Below are the code and all the weights of a small trained network. Each question names an input and a class and asks about switching units off, where a switched-off unit gives its printed mean instead of its output.

import numpy as np


def w(rows, s, z=0):
    codes = np.array(rows[::2]) - 128.0
    scale = np.full(codes.shape[1], s)
    scale[-1] = z or s
    return codes * scale


def norm(h):
    return h / np.sqrt((h * h).mean(-1, keepdims=True) + 1e-5)


def f(y):
    return np.maximum(y, 0)


def log_softmax(a):
    a = a - a.max(-1, keepdims=True)
    return a - np.log(np.exp(a).sum(-1, keepdims=True))


def net(x, mask):
    res = np.array(x, float).reshape(1, 4) / 4 @ E
    u = 0
    for l in range(4):
        y = f(norm(res) @ A[l][:, :-1].T + A[l][:, -1])
        res = res + np.where(mask[u : u + 8], y, B[l][:, -1]) @ B[l][:, :-1]
        u += 8
    return log_softmax(norm(res)[-1] @ U[:, :-1].T + U[:, -1])


A, B = {}, {}
E = w([
[121,127,130,128,133,130,126,128,129],'x0',
[131,162,137,39,155,121,125,233,126],'x1',
[111,90,211,135,57,103,86,186,134],'x2',
[136,127,75,142,66,114,12,120,221],'x3',
],0.011)
A[0] = w([
[108,111,174,185,78,111,183,193,34,27],'0.n0',
[127,180,117,58,149,109,94,159,160,29],'0.n1',
[147,201,75,78,161,108,88,254,149,54],'0.n2',
[124,96,131,103,91,130,98,109,105,81],'0.n3',
[136,168,87,113,198,167,224,78,56,118],'0.n4',
[141,129,130,2,175,151,162,246,48,67],'0.n5',
[147,179,7,95,178,135,171,86,146,253],'0.n6',
[109,118,181,133,119,119,194,85,51,185],'0.n7',
],0.0084,0.0046)
B[0] = w([
[113,114,139,126,129,169,151,96,119,181],'0.n0',
[163,106,108,119,82,147,141,193,111,161],'0.n1',
[146,109,81,110,110,220,153,173,116,204],'0.n2',
[195,134,126,140,123,110,118,133,131,142],'0.n3',
[135,90,113,180,106,65,51,105,112,247],'0.n4',
[115,218,164,89,112,101,130,79,140,247],'0.n5',
[96,116,4,139,231,162,189,166,67,254],'0.n6',
[130,66,119,127,153,180,100,182,99,220],'0.n7',
],0.011,0.0094)
A[1] = w([
[104,165,100,88,120,79,148,188,206,2],'1.n0',
[110,173,239,76,115,98,128,119,154,72],'1.n1',
[85,188,94,134,217,89,241,65,55,220],'1.n2',
[143,226,75,138,172,139,130,35,161,14],'1.n3',
[125,78,79,180,116,159,200,103,157,27],'1.n4',
[144,117,254,132,115,194,163,95,99,156],'1.n5',
[177,104,142,184,62,99,178,197,199,84],'1.n6',
[129,175,186,25,98,138,155,184,168,108],'1.n7',
],0.0091,0.0015)
B[1] = w([
[121,160,70,103,154,146,174,118,126,149],'1.n0',
[180,143,165,117,180,139,86,2,85,170],'1.n1',
[174,161,194,128,25,90,25,96,229,255],'1.n2',
[89,234,204,32,39,130,97,191,163,170],'1.n3',
[139,197,142,134,145,129,151,101,96,184],'1.n4',
[164,94,102,28,113,244,220,131,137,189],'1.n5',
[103,105,138,148,174,24,109,152,146,164],'1.n6',
[120,232,164,92,143,109,106,60,54,198],'1.n7',
],0.0091,0.0099)
A[2] = w([
[136,207,120,103,110,113,92,108,103,110],'2.n0',
[136,26,116,136,49,97,125,105,245,71],'2.n1',
[129,57,148,187,182,54,107,88,155,55],'2.n2',
[93,70,170,144,118,133,216,113,123,88],'2.n3',
[123,93,125,153,167,97,125,131,107,58],'2.n4',
[131,134,82,194,137,124,139,92,112,59],'2.n5',
[140,216,139,98,78,103,96,121,126,96],'2.n6',
[99,130,131,183,124,133,167,155,161,2],'2.n7',
],0.012,0.0037)
B[2] = w([
[96,54,155,119,143,56,116,142,191,248],'2.n0',
[141,190,165,98,193,175,117,44,47,186],'2.n1',
[174,162,156,147,138,143,177,109,34,193],'2.n2',
[87,118,51,99,82,161,119,180,150,151],'2.n3',
[188,211,160,118,134,87,168,91,110,151],'2.n4',
[126,132,254,112,38,86,165,153,116,180],'2.n5',
[52,60,154,175,145,80,98,120,182,254],'2.n6',
[104,78,128,177,56,137,154,86,151,128],'2.n7',
],0.0091,0.01)
A[3] = w([
[90,152,115,141,59,249,173,147,140,90],'3.n0',
[201,41,116,180,93,245,236,161,91,58],'3.n1',
[220,104,150,243,124,110,96,101,61,12],'3.n2',
[129,216,132,97,173,98,2,158,214,43],'3.n3',
[152,156,167,120,178,78,122,29,34,130],'3.n4',
[134,183,165,122,93,115,158,93,54,96],'3.n5',
[65,160,173,123,101,11,82,202,244,1],'3.n6',
[88,104,197,60,150,182,157,86,166,245],'3.n7',
],0.0085,0.0026)
B[3] = w([
[131,172,54,169,166,109,117,123,134,157],'3.n0',
[96,131,69,109,171,104,174,208,208,176],'3.n1',
[124,220,176,2,89,162,104,122,64,199],'3.n2',
[163,23,157,181,105,140,184,165,171,218],'3.n3',
[149,130,168,150,120,103,129,39,62,245],'3.n4',
[163,162,111,158,81,140,45,119,130,192],'3.n5',
[80,64,149,235,97,80,161,144,197,244],'3.n6',
[160,155,58,212,161,162,115,123,98,201],'3.n7',
],0.0098,0.011)
U = w([
[125,226,194,105,127,157,107,30,5,251],'0',
[72,57,169,179,109,6,136,164,232,74],'1',
[125,135,16,87,171,246,195,215,103,64],'2',
],0.011,0.0014)

Each question gives the input, the list of numbers given to net, and the class t.
The units are the neurons (one row each of A and B). Each row of codes is followed by its name. A weight is (code - 128) times the scale printed after its matrix; where a second scale follows, it is the last column's (A, B and U).
mask holds one flag per neuron, layer by layer. A switched-off neuron (its flag False) gives its mean, the last column of its row in B, instead of its output. The means were averaged over made-up inputs and are rounded, as every weight is.
A unit's drop is (log p(t) with every unit on - log p(t) with that unit switched off) / (log p(t) with every unit on - log p(t) with every unit switched off).
most important unit: the unit with the biggest drop
k most important neurons: the k neurons with the biggest drops, biggest first
k most important neurons of layer l: the k neurons of layer l with the biggest drops, biggest first
drop when u is switched off: that unit's drop, to one decimal
input [-2,3,-7,-5], class 1: most important unit : 1.n2
input [-3,0,1,6], class 0: 3 most important neurons : 0.n5, 2.n1, 0.n6
input [4,-8,6,-1], class 2: 2 most important neurons : 0.n4, 1.n5
input [4,0,7,4], class 0: 3 most important neurons : 0.n5, 1.n3, 2.n2
input [4,5,-6,1], class 2: 2 most important neurons : 0.n2, 0.n6
input [4,-6,-4,1], class 1: 3 most important neurons of layer 1 : 1.n3, 1.n2, 1.n4
input [-3,2,0,-7], class 1: 2 most important neurons : 0.n5, 1.n2
input [-8,-6,2,-1], class 2: 2 most important neurons : 0.n4, 0.n6
input [-3,-6,2,1], class 0: 3 most important neurons of layer 0 : 0.n0, 0.n5, 0.n2
input [6,-6,7,1], class 0: 3 most important neurons : 2.n1, 0.n2, 1.n6
input [1,1,6,-1], class 0: 3 most important neurons : 0.n6, 1.n1, 1.n7
input [-2,7,8,-1], class 0: 2 most important neurons of layer 1 : 1.n1, 1.n2
input [-6,7,0,6], class 2: 2 most important neurons : 0.n2, 1.n2
input [-4,4,-6,-6], class 1: most important unit : 0.n5
input [-1,6,-6,-5], class 1: drop when 0.n4 is switched off : 0.0
input [6,-7,6,-1], class 2: drop when 0.n4 is switched off : 0.5
input [-1,3,5,-1], class 0: drop when 0.n6 is switched off : 3.2
